Below are the code and all the weights of a small trained network. Each question names an input and a target symbol and asks about switching units off, where a switched-off unit gives its printed mean instead of its output.

import numpy as np


def w(rows, s, z=0):
    codes = np.array(rows[::2]) - 128.0
    scale = np.full(codes.shape[1], s)
    scale[-1] = z or s
    return codes * scale


def softmax(a):
    e = np.exp(a - a.max(-1, keepdims=True))
    return e / e.sum(-1, keepdims=True)


def log_softmax(a):
    a = a - a.max(-1, keepdims=True)
    return a - np.log(np.exp(a).sum(-1, keepdims=True))


def net(x, mask):
    ids = ['αβγδεζημξπστψω'.index(c) for c in x.split()]
    T = len(ids)
    res = E[ids] + P[:T]
    u = 0
    for l in range(2):
        r = res
        for j in range(3):
            rows = slice(2 * j, 2 * j + 2)
            q, k, v = (r @ M[l][rows].T for M in (Q, K, V))
            z = softmax(np.where(np.tri(T) > 0, q @ k.T / 2**0.5, -1e9)) @ v
            o = O[l][rows]
            res = res + np.where(mask[u + j], z, o[:, -1]) @ o[:, :-1]
        u += 3
    return log_softmax(res[-1] @ U[:, :-1].T + U[:, -1])


Q, K, V, O = {}, {}, {}, {}
E = w([
[89,130,152,92,155,109,107,214],'α',
[111,121,32,72,154,98,152,165],'β',
[109,62,127,129,177,96,42,103],'γ',
[149,136,134,141,78,221,61,146],'δ',
[94,147,204,209,123,160,87,166],'ε',
[80,211,102,203,86,165,178,184],'ζ',
[110,158,140,116,116,198,160,188],'η',
[130,232,93,112,226,182,73,102],'μ',
[103,76,101,191,170,113,140,137],'ξ',
[173,81,118,110,44,198,111,235],'π',
[131,197,97,123,38,77,94,185],'σ',
[93,177,116,181,131,15,112,145],'τ',
[84,164,161,175,65,61,90,24],'ψ',
[71,62,110,122,5,113,87,82],'ω',
],0.02)
P = w([
[75,147,157,77,176,170,98,143],'0',
[74,140,98,107,174,165,110,130],'1',
[75,147,90,137,161,156,104,119],'2',
[96,132,82,147,151,154,91,130],'3',
[102,134,77,167,140,143,93,131],'4',
[112,133,83,183,128,136,93,130],'5',
[124,124,74,196,114,128,92,134],'6',
[139,121,79,209,106,121,101,135],'7',
[147,117,81,220,92,111,96,136],'8',
[157,114,85,236,82,90,97,129],'9',
[171,110,93,242,82,88,100,138],'10',
[180,99,89,249,76,81,115,142],'11',
],0.011)
Q[0] = w([
[78,137,123,159,97,142,28,233],'L0H0',
[150,120,74,133,164,130,139,201],'L0H0',
[23,99,36,254,148,145,32,202],'L0H1',
[118,143,146,98,102,104,191,85],'L0H1',
[54,145,121,206,155,39,159,218],'L0H2',
[62,82,168,198,161,231,146,173],'L0H2',
],0.0089)
K[0] = w([
[190,118,92,230,80,91,144,113],'L0H0',
[204,138,95,174,70,153,45,68],'L0H0',
[254,117,127,227,88,80,116,79],'L0H1',
[51,168,150,32,173,176,64,105],'L0H1',
[240,211,42,169,228,100,77,105],'L0H2',
[173,76,113,205,236,234,117,116],'L0H2',
],0.0092)
V[0] = w([
[153,104,163,105,130,53,74,114],'L0H0',
[71,134,90,70,113,57,91,70],'L0H0',
[129,203,180,192,106,117,159,160],'L0H1',
[91,208,162,56,121,177,53,21],'L0H1',
[85,113,175,117,116,149,99,154],'L0H2',
[56,1,49,231,127,191,125,162],'L0H2',
],0.0067)
O[0] = w([
[183,83,176,102,184,76,84,70,102],'L0H0',
[56,174,137,115,62,54,126,22,143],'L0H0',
[102,144,186,184,141,113,143,32,131],'L0H1',
[205,129,183,104,92,122,125,1,27],'L0H1',
[107,142,115,98,119,166,75,137,126],'L0H2',
[106,167,79,125,74,81,56,17,253],'L0H2',
],0.007,0.0077)
Q[1] = w([
[141,79,76,175,60,153,132,130],'L1H0',
[172,14,41,133,133,95,121,76],'L1H0',
[58,199,75,106,147,40,38,159],'L1H1',
[94,189,132,179,80,164,125,112],'L1H1',
[253,97,181,78,154,133,174,130],'L1H2',
[149,138,149,174,126,124,175,86],'L1H2',
],0.012)
K[1] = w([
[137,46,124,155,123,76,178,158],'L1H0',
[159,20,148,146,62,85,216,145],'L1H0',
[233,176,102,219,255,96,102,120],'L1H1',
[150,80,128,210,126,87,228,183],'L1H1',
[97,213,110,54,222,203,99,85],'L1H2',
[151,118,140,80,140,168,172,85],'L1H2',
],0.0081)
V[1] = w([
[61,168,176,123,114,158,145,125],'L1H0',
[135,47,78,147,93,89,235,89],'L1H0',
[120,162,102,78,160,205,129,126],'L1H1',
[111,28,123,106,97,178,110,97],'L1H1',
[129,79,105,112,2,180,108,152],'L1H2',
[57,41,103,144,139,190,125,63],'L1H2',
],0.0094)
O[1] = w([
[135,84,124,187,95,112,208,182,126],'L1H0',
[68,161,125,134,110,145,94,104,47],'L1H0',
[143,174,123,76,71,125,93,136,173],'L1H1',
[90,144,116,182,49,145,75,176,70],'L1H1',
[119,62,127,57,112,194,143,89,178],'L1H2',
[60,170,248,147,150,192,120,113,255],'L1H2',
],0.012,0.0078)
U = w([
[115,89,202,95,128,28,131,186,135],'α',
[39,216,69,67,107,38,185,119,14],'β',
[130,100,150,99,148,34,3,129,2],'γ',
[180,151,111,195,101,158,77,128,89],'δ',
[164,105,168,206,132,133,127,131,76],'ε',
[110,171,85,186,104,144,245,112,112],'ζ',
[135,154,116,179,102,139,178,133,127],'η',
[200,198,106,140,206,157,138,81,172],'μ',
[43,183,125,198,193,134,111,195,205],'ξ',
[133,70,60,166,157,174,113,135,50],'π',
[129,102,23,186,62,67,143,119,218],'σ',
[97,128,91,164,182,40,186,98,25],'τ',
[151,162,151,198,68,61,161,47,251],'ψ',
[61,93,161,118,121,111,196,95,68],'ω',
],0.0052,0.0036)

Each question gives the input, a string of symbols that net reads in full, and the target symbol t.
The units are the heads (2 rows each of Q, K, V and O). Each row of codes is followed by its name. A weight is (code - 128) times the scale printed after its matrix; where a second scale follows, it is the last column's (O and U).
mask holds one flag per head, layer by layer. A switched-off head (its flag False) gives its mean, the last column of its rows in O, instead of its output. The means were averaged over made-up inputs and are rounded, as every weight is.
A unit's drop is (log p(t) with every unit on - log p(t) with that unit switched off) / (log p(t) with every unit on - log p(t) with every unit switched off).
The circuit of an input: a set's keep is (log p(t) with only the set's units on - log p(t) with every unit switched off) / (log p(t) with every unit on - log p(t) with every unit switched off). Starting from all 6 units, units are removed one at a time, each time the one whose removal leaves the highest keep (on an exact tie, the one counted first), for as long as the keep stays at least 0.8.
units of the circuit, in order: the units of the circuit, biggest drop first
unit that matters most: the unit with the biggest drop
heads that matter: for each layer, one digit per head in row order, 1 if its drop is at least 0.15 and else 0, layers parted by /
input α π β, target π: units of the circuit, in order : [L1H2, L0H0]
input π ξ ξ α γ ξ α π ξ γ, target π: units of the circuit, in order : [L1H2, L1H1]
input π ξ ψ ξ ξ α ξ ψ γ, target ψ: units of the circuit, in order : [L0H1, L0H2]
input α ψ α ξ ψ β δ σ ξ, target σ: units of the circuit, in order : [L1H2, L0H2]
input α β ω α, target ω: units of the circuit, in order : [L1H2]
input μ γ α ξ ξ β ξ ξ π β γ β, target β: units of the circuit, in order : [L1H1, L1H0]
input ε τ ψ δ, target ψ: units of the circuit, in order : [L0H1, L0H0]
input ξ ξ ξ α γ σ ξ ξ α γ μ γ, target γ: units of the circuit, in order : [L1H0, L0H2, L0H0]
input β μ τ, target τ: heads that matter : 010 / 011
input μ ξ τ, target τ: heads that matter : 010 / 111
input μ α ξ β ξ ξ β η π ξ α, target α: units of the circuit, in order : [L0H2, L1H0]
input α ξ η ζ ψ δ ξ γ, target ξ: units of the circuit, in order : [L1H2, L1H1]
input τ π ξ μ α σ α, target α: units of the circuit, in order : [L1H0, L0H2]
input ξ α ψ ξ ξ, target ψ: unit that matters most : L0H1
input α ξ α α ξ ξ ξ σ β, target σ: heads that matter : 000 / 001
input ξ α η γ τ α, target τ: heads that matter : 000 / 011
input π π τ ω ψ, target ω: heads that matter : 000 / 011
input β α ξ ω τ ζ, target ω: heads that matter : 010 / 011
input β μ ζ, target ζ: heads that matter : 100 / 100
input γ α β ξ ξ α τ ω γ, target ω: heads that matter : 000 / 011
input ξ β ξ β, target ξ: unit that matters most : L1H2
input π ξ γ α ξ β ε ξ ξ β δ, target ξ: heads that matter : 010 / 111
